Here is a tiny trained network, its code and every weight. The questions are about switching its units off for an input and a class, where a switched-off unit gives its printed mean instead of its output.

import numpy as np


def w(rows, s, z=0):
    codes = np.array(rows[::2]) - 128.0
    scale = np.full(codes.shape[1], s)
    scale[-1] = z or s
    return codes * scale


def norm(h):
    return h / np.sqrt((h * h).mean(-1, keepdims=True) + 1e-5)


def f(y):
    return y / 2 * (1 + np.tanh(0.7978845608 * (y + 0.044715 * y**3)))


def log_softmax(a):
    a = a - a.max(-1, keepdims=True)
    return a - np.log(np.exp(a).sum(-1, keepdims=True))


def net(x, mask):
    res = np.array(x, float).reshape(1, 4) / 4 @ E
    u = 0
    for l in range(4):
        y = f(norm(res) @ A[l][:, :-1].T + A[l][:, -1])
        res = res + np.where(mask[u : u + 4], y, B[l][:, -1]) @ B[l][:, :-1]
        u += 4
    return log_softmax(norm(res)[-1] @ U[:, :-1].T + U[:, -1])


A, B = {}, {}
E = w([
[144,108,163,116,116,134],'x0',
[254,198,153,210,155,110],'x1',
[60,123,209,212,174,111],'x2',
[105,144,85,151,124,141],'x3',
],0.0075)
A[0] = w([
[81,72,86,3,76,103,107],'0.n1',
[43,130,210,126,37,39,50],'0.n2',
[125,128,200,192,126,117,11],'0.n3',
[1,37,167,109,147,127,63],'0.n4',
],0.006,0.0012)
B[0] = w([
[136,32,48,177,255,116,249],'0.n1',
[101,234,117,135,202,130,180],'0.n2',
[152,71,95,180,145,183,176],'0.n3',
[130,243,183,94,161,162,252],'0.n4',
],0.0085,0.0041)
A[1] = w([
[53,66,112,95,65,95,128],'1.n1',
[26,143,171,108,131,163,6],'1.n2',
[98,90,171,254,129,103,35],'1.n3',
[41,240,177,89,123,128,112],'1.n4',
],0.0081,0.0026)
B[1] = w([
[127,96,68,155,174,135,121],'1.n1',
[114,172,126,9,100,93,186],'1.n2',
[101,161,143,153,115,60,213],'1.n3',
[79,203,113,73,125,179,252],'1.n4',
],0.012,0.0034)
A[2] = w([
[160,188,123,138,178,118,250],'2.n1',
[121,117,111,104,156,56,251],'2.n2',
[97,113,176,185,140,94,33],'2.n3',
[138,123,144,141,10,143,253],'2.n4',
],0.012,0.0018)
B[2] = w([
[87,21,75,37,2,135,255],'2.n1',
[145,90,127,213,60,196,178],'2.n2',
[139,207,219,174,230,55,176],'2.n3',
[200,103,3,24,104,184,164],'2.n4',
],0.0073,0.0057)
A[3] = w([
[80,52,129,120,174,139,248],'3.n1',
[177,150,106,163,64,124,238],'3.n2',
[124,182,141,253,136,126,202],'3.n3',
[60,39,104,118,150,128,216],'3.n4',
],0.011,0.0019)
B[3] = w([
[131,129,119,254,138,147,233],'3.n1',
[95,119,135,56,84,115,230],'3.n2',
[223,144,227,133,168,29,227],'3.n3',
[195,124,153,219,215,130,254],'3.n4',
],0.0087,0.0043)
U = w([
[143,85,100,196,214,192,255],'0',
[172,84,113,36,24,150,106],'1',
[6,209,174,56,145,193,141],'2',
[145,157,244,131,126,36,17],'3',
],0.013,0.00069)

Each question gives the input, the list of numbers given to net, and the class t.
The units are the neurons (one row each of A and B). Each row of codes is followed by its name. A weight is (code - 128) times the scale printed after its matrix; where a second scale follows, it is the last column's (A, B and U).
mask holds one flag per neuron, layer by layer. A switched-off neuron (its flag False) gives its mean, the last column of its row in B, instead of its output. The means were averaged over made-up inputs and are rounded, as every weight is.
A unit's drop is (log p(t) with every unit on - log p(t) with that unit switched off) / (log p(t) with every unit on - log p(t) with every unit switched off).
k most important neurons: the k neurons with the biggest drops, biggest first
k most important neurons of layer l: the k neurons of layer l with the biggest drops, biggest first
drop when u is switched off: that unit's drop, to one decimal
input [6,-2,1,-6], class 2: most important neuron	0.n4
input [-1,-8,0,3], class 0: 2 most important neurons	0.n1, 3.n4
input [-8,0,8,0], class 2: 3 most important neurons	0.n1, 1.n4, 0.n4
input [-5,5,0,-6], class 1: 2 most important neurons	2.n1, 0.n1
input [-5,8,1,8], class 3: 4 most important neurons	1.n4, 3.n3, 1.n2, 0.n4
input [3,0,8,1], class 2: 3 most important neurons	0.n1, 1.n4, 0.n4
input [5,1,0,3], class 1: 2 most important neurons of layer 0	0.n1, 0.n2
input [6,0,1,-6], class 2: 2 most important neurons	0.n1, 0.n2
input [-6,1,5,7], class 3: 2 most important neurons	0.n4, 3.n3
input [-1,4,0,0], class 1: 2 most important neurons	0.n1, 2.n1
input [-6,8,0,1], class 1: 2 most important neurons	2.n1, 0.n1
input [-5,-5,-1,3], class 0: drop when 0.n1 is switched off	1.9
input [0,-3,-1,-2], class 0: drop when 0.n1 is switched off	1.8
input [2,-8,-1,-2], class 0: drop when 0.n1 is switched off	1.6
input [4,0,5,6], class 2: most important neuron	0.n1
